Below is a small trained network, with its code and all its weights. Each question gives an input and a class and asks what happens when units are switched off, that is, made to give their printed mean instead of their output.

import numpy as np


def w(rows, s, z=0):
    codes = np.array(rows[::2]) - 128.0
    scale = np.full(codes.shape[1], s)
    scale[-1] = z or s
    return codes * scale


def norm(h):
    return h / np.sqrt((h * h).mean(-1, keepdims=True) + 1e-5)


def f(y):
    return y / 2 * (1 + np.tanh(0.7978845608 * (y + 0.044715 * y**3)))


def log_softmax(a):
    a = a - a.max(-1, keepdims=True)
    return a - np.log(np.exp(a).sum(-1, keepdims=True))


def net(x, mask):
    res = np.array(x, float).reshape(1, 3) / 4 @ E
    u = 0
    for l in range(2):
        y = f(norm(res) @ A[l][:, :-1].T + A[l][:, -1])
        res = res + np.where(mask[u : u + 14], y, B[l][:, -1]) @ B[l][:, :-1]
        u += 14
    return log_softmax(norm(res)[-1] @ U[:, :-1].T + U[:, -1])


A, B = {}, {}
E = w([
[130,126,131],'x0',
[37,230,125],'x1',
[195,142,254],'x2',
],0.007)
A[0] = w([
[66,89,198,94],'0.n0',
[121,123,151,50],'0.n1',
[151,34,137,124],'0.n2',
[130,147,139,199],'0.n3',
[59,112,113,14],'0.n4',
[72,61,167,3],'0.n5',
[202,128,125,240],'0.n6',
[178,62,110,190],'0.n7',
[104,233,69,132],'0.n8',
[66,79,153,228],'0.n9',
[142,118,86,201],'0.n10',
[107,244,138,168],'0.n11',
[162,168,128,98],'0.n12',
[99,186,98,168],'0.n13',
],0.011,0.002)
B[0] = w([
[118,179,135,133],'0.n0',
[243,78,12,114],'0.n1',
[22,39,105,237],'0.n2',
[60,183,192,147],'0.n3',
[150,112,125,148],'0.n4',
[2,181,26,109],'0.n5',
[135,116,173,204],'0.n6',
[38,190,195,253],'0.n7',
[88,181,204,236],'0.n8',
[133,146,208,160],'0.n9',
[92,127,187,184],'0.n10',
[48,37,243,241],'0.n11',
[213,48,85,126],'0.n12',
[118,66,157,192],'0.n13',
],0.0042)
A[1] = w([
[158,46,119,88],'1.n0',
[103,185,39,250],'1.n1',
[147,121,160,137],'1.n2',
[169,227,94,33],'1.n3',
[168,66,121,191],'1.n4',
[84,172,196,222],'1.n5',
[90,35,252,212],'1.n6',
[184,58,95,231],'1.n7',
[91,148,175,180],'1.n8',
[66,133,4,205],'1.n9',
[86,139,39,218],'1.n10',
[82,211,164,142],'1.n11',
[184,162,192,122],'1.n12',
[75,42,172,111],'1.n13',
],0.011,0.0017)
B[1] = w([
[132,184,205,147],'1.n0',
[171,129,154,145],'1.n1',
[126,168,44,139],'1.n2',
[93,167,117,118],'1.n3',
[63,217,156,144],'1.n4',
[175,79,114,184],'1.n5',
[91,147,72,252],'1.n6',
[140,254,224,146],'1.n7',
[204,111,121,166],'1.n8',
[172,130,122,181],'1.n9',
[231,126,147,160],'1.n10',
[158,150,149,161],'1.n11',
[136,126,8,152],'1.n12',
[91,72,111,198],'1.n13',
],0.0074,0.012)
U = w([
[11,91,250,106],'0',
[120,47,102,237],'1',
[254,117,93,4],'2',
],0.0099,0.0035)

Each question gives the input, the list of numbers given to net, and the class t.
The units are the neurons (one row each of A and B). Each row of codes is followed by its name. A weight is (code - 128) times the scale printed after its matrix; where a second scale follows, it is the last column's (A, B and U).
mask holds one flag per neuron, layer by layer. A switched-off neuron (its flag False) gives its mean, the last column of its row in B, instead of its output. The means were averaged over made-up inputs and are rounded, as every weight is.
A unit's drop is (log p(t) with every unit on - log p(t) with that unit switched off) / (log p(t) with every unit on - log p(t) with every unit switched off).
The circuit of an input: a set's keep is (log p(t) with only the set's units on - log p(t) with every unit switched off) / (log p(t) with every unit on - log p(t) with every unit switched off). Starting from the 12 units with the biggest drops (on a tie, the unit counted first), units are removed one at a time, each time the one whose removal leaves the highest keep (on an exact tie, the one counted first), for as long as the keep stays at least 0.8.
circuit, biggest first: the units of the circuit, biggest drop first
most important unit: the unit with the biggest drop
top k neurons: the k neurons with the biggest drops, biggest first
k most important neurons of layer l: the k neurons of layer l with the biggest drops, biggest first
drop when u is switched off: that unit's drop, to one decimal
input [8,2,2], class 1: most important unit : 0.n11
input [-1,-2,-4], class 2: circuit, biggest first : 0.n11; 1.n10
input [-1,5,7], class 2: top 2 neurons : 0.n2; 1.n12
input [-2,-5,-7], class 2: 2 most important neurons of layer 0 : 0.n11; 0.n8
input [4,4,-5], class 2: 3 most important neurons of layer 0 : 0.n7; 0.n2; 0.n6
input [7,3,5], class 1: 2 most important neurons of layer 1 : 1.n7; 1.n10
input [6,-2,8], class 2: 2 most important neurons of layer 1 : 1.n12; 1.n13
input [8,3,5], class 1: 2 most important neurons of layer 1 : 1.n7; 1.n10
input [5,1,1], class 1: top 2 neurons : 0.n11; 0.n2
input [8,3,1], class 1: 2 most important neurons of layer 1 : 1.n7; 1.n5
input [-3,-6,-8], class 2: 4 most important neurons of layer 1 : 1.n10; 1.n9; 1.n7; 1.n6
input [2,-2,-6], class 2: top 2 neurons : 0.n11; 1.n10
input [-8,0,4], class 1: 2 most important neurons of layer 1 : 1.n12; 1.n10
input [-5,-1,-7], class 2: most important unit : 0.n11
input [0,-3,-3], class 0: 2 most important neurons of layer 1 : 1.n12; 1.n5
input [2,-6,5], class 0: top 2 neurons : 0.n2; 1.n7
input [-1,-7,2], class 0: drop when 1.n5 is switched off : 0.0
input [2,-1,-7], class 2: drop when 0.n1 is switched off : 0.0
input [7,1,0], class 1: drop when 1.n0 is switched off : 0.1
input [-7,0,0], class 1: most important neuron of layer 0 : 0.n2
